Below are the code and all the weights of a small trained network. Each question names an input and a class and asks about switching units off, where a switched-off unit gives its printed mean instead of its output.

import numpy as np


def w(rows, s, z=0):
    codes = np.array(rows[::2]) - 128.0
    scale = np.full(codes.shape[1], s)
    scale[-1] = z or s
    return codes * scale


def norm(h):
    return h / np.sqrt((h * h).mean(-1, keepdims=True) + 1e-5)


def f(y):
    return y / 2 * (1 + np.tanh(0.7978845608 * (y + 0.044715 * y**3)))


def log_softmax(a):
    a = a - a.max(-1, keepdims=True)
    return a - np.log(np.exp(a).sum(-1, keepdims=True))


def net(x, mask):
    res = np.array(x, float).reshape(1, 6) / 4 @ E
    u = 0
    for l in range(3):
        y = f(norm(res) @ A[l][:, :-1].T + A[l][:, -1])
        res = res + np.where(mask[u : u + 4], y, B[l][:, -1]) @ B[l][:, :-1]
        u += 4
    return log_softmax(norm(res)[-1] @ U[:, :-1].T + U[:, -1])


A, B = {}, {}
E = w([
[98,122,223,47,147,51,122,157],'x0',
[127,80,146,205,127,25,168,254],'x1',
[60,172,90,127,15,130,78,164],'x2',
[94,54,55,177,186,180,30,161],'x3',
[252,82,161,130,55,105,148,134],'x4',
[57,95,168,136,109,120,159,76],'x5',
],0.0066)
A[0] = w([
[189,120,86,125,160,97,164,105,204],'L0N1',
[167,153,199,42,198,104,95,38,100],'L0N2',
[54,194,113,73,79,165,150,66,2],'L0N3',
[2,250,135,56,159,140,182,83,37],'L0N4',
],0.007,0.003)
B[0] = w([
[169,94,113,81,130,169,195,163,205],'L0N1',
[126,135,173,99,254,142,92,157,230],'L0N2',
[88,214,93,183,106,9,158,70,202],'L0N3',
[147,188,157,187,188,64,76,61,252],'L0N4',
],0.01,0.0037)
A[1] = w([
[153,162,171,121,108,113,59,155,235],'L1N1',
[31,55,185,160,216,94,150,131,186],'L1N2',
[73,75,61,149,254,179,133,60,183],'L1N3',
[161,81,171,89,98,170,112,196,250],'L1N4',
],0.0071,0.0026)
B[1] = w([
[111,107,116,119,111,138,202,255,190],'L1N1',
[93,55,145,144,56,142,148,110,240],'L1N2',
[190,75,139,145,86,154,17,19,252],'L1N3',
[31,181,174,147,180,100,127,140,226],'L1N4',
],0.008,0.0046)
A[2] = w([
[111,125,2,143,121,126,50,193,196],'L2N1',
[235,133,70,233,103,159,190,135,108],'L2N2',
[172,78,116,152,209,118,159,137,250],'L2N3',
[166,108,122,85,61,143,111,159,24],'L2N4',
],0.0081,0.0024)
B[2] = w([
[74,221,152,176,161,223,157,206,250],'L2N1',
[127,187,26,35,70,126,167,131,230],'L2N2',
[222,77,52,87,93,121,157,95,252],'L2N3',
[34,164,112,69,186,134,138,2,123],'L2N4',
],0.0082,0.0041)
U = w([
[76,33,79,225,86,238,8,68,122],'0',
[48,183,111,171,113,207,82,254,198],'1',
[76,5,235,121,87,18,182,216,236],'2',
[56,191,82,65,15,132,166,104,73],'3',
[141,160,229,77,129,98,168,158,1],'4',
[44,222,174,187,162,9,71,31,147],'5',
[212,100,53,49,74,165,200,163,160],'6',
[211,55,209,22,206,156,68,77,170],'7',
],0.0091,0.0051)

Each question gives the input, the list of numbers given to net, and the class t.
The units are the neurons (one row each of A and B). Each row of codes is followed by its name. A weight is (code - 128) times the scale printed after its matrix; where a second scale follows, it is the last column's (A, B and U).
mask holds one flag per neuron, layer by layer. A switched-off neuron (its flag False) gives its mean, the last column of its row in B, instead of its output. The means were averaged over made-up inputs and are rounded, as every weight is.
A unit's drop is (log p(t) with every unit on - log p(t) with that unit switched off) / (log p(t) with every unit on - log p(t) with every unit switched off).
The circuit of an input: a set's keep is (log p(t) with only the set's units on - log p(t) with every unit switched off) / (log p(t) with every unit on - log p(t) with every unit switched off). Starting from all 12 units, units are removed one at a time, each time the one whose removal leaves the highest keep (on an exact tie, the one counted first), for as long as the keep stays at least 0.8.
circuit, biggest first: the units of the circuit, biggest drop first
unit that matters most: the unit with the biggest drop
top k neurons: the k neurons with the biggest drops, biggest first
top k neurons in layer l: the k neurons of layer l with the biggest drops, biggest first
drop when u is switched off: that unit's drop, to one decimal
input [-2,8,-3,1,-6,-1], class 0: top 3 neurons : (L1N2, L1N3, L1N1)
input [-5,4,-1,-3,-7,-5], class 6: unit that matters most : L2N2
input [6,3,6,6,-8,4], class 0: circuit, biggest first : (L1N2, L1N3)
input [1,3,-3,-2,7,-2], class 6: top 2 neurons in layer 2 : (L2N3, L2N2)
input [-3,5,-6,-3,-7,2], class 0: circuit, biggest first : (L1N3, L1N2)
input [-2,-3,4,-4,-4,-7], class 5: top 2 neurons : (L0N4, L0N3)
input [-4,-2,-6,-3,-6,1], class 7: circuit, biggest first : (L0N2, L1N4)
input [-2,-1,3,0,6,0], class 3: top 3 neurons in layer 2 : (L2N4, L2N3, L2N1)
input [-1,3,-7,-3,5,3], class 6: top 2 neurons : (L2N3, L0N1)
input [-3,2,-1,-1,-4,0], class 0: top 2 neurons : (L0N3, L1N3)
input [2,-7,1,-3,0,-7], class 5: top 3 neurons : (L0N3, L0N4, L2N3)
input [1,5,-5,2,1,-3], class 6: top 3 neurons : (L2N3, L0N2, L0N1)
input [-2,8,7,-2,5,-5], class 1: circuit, biggest first : (L2N1, L1N2)
input [-4,-6,6,8,1,-6], class 1: top 2 neurons in layer 0 : (L0N4, L0N2)
input [-1,-3,-2,2,-7,-8], class 0: circuit, biggest first : (L1N3)
input [0,8,-1,4,4,-7], class 6: top 4 neurons : (L2N3, L2N2, L0N2, L0N1)
input [-4,2,-3,1,-3,-7], class 6: top 3 neurons : (L2N3, L2N2, L0N1)
input [-6,-5,5,4,6,-3], class 1: top 2 neurons in layer 2 : (L2N1, L2N3)
input [4,6,1,7,6,-8], class 1: drop when L1N4 is switched off : 0.1
input [1,2,1,3,-2,5], class 0: drop when L1N3 is switched off : 0.2
input [0,4,-6,-3,3,-1], class 6: circuit, biggest first : (L2N3)
input [5,-4,0,7,-7,-5], class 0: drop when L1N3 is switched off : 1.1
input [-7,-7,4,3,-5,7], class 5: drop when L1N3 is switched off : -0.1
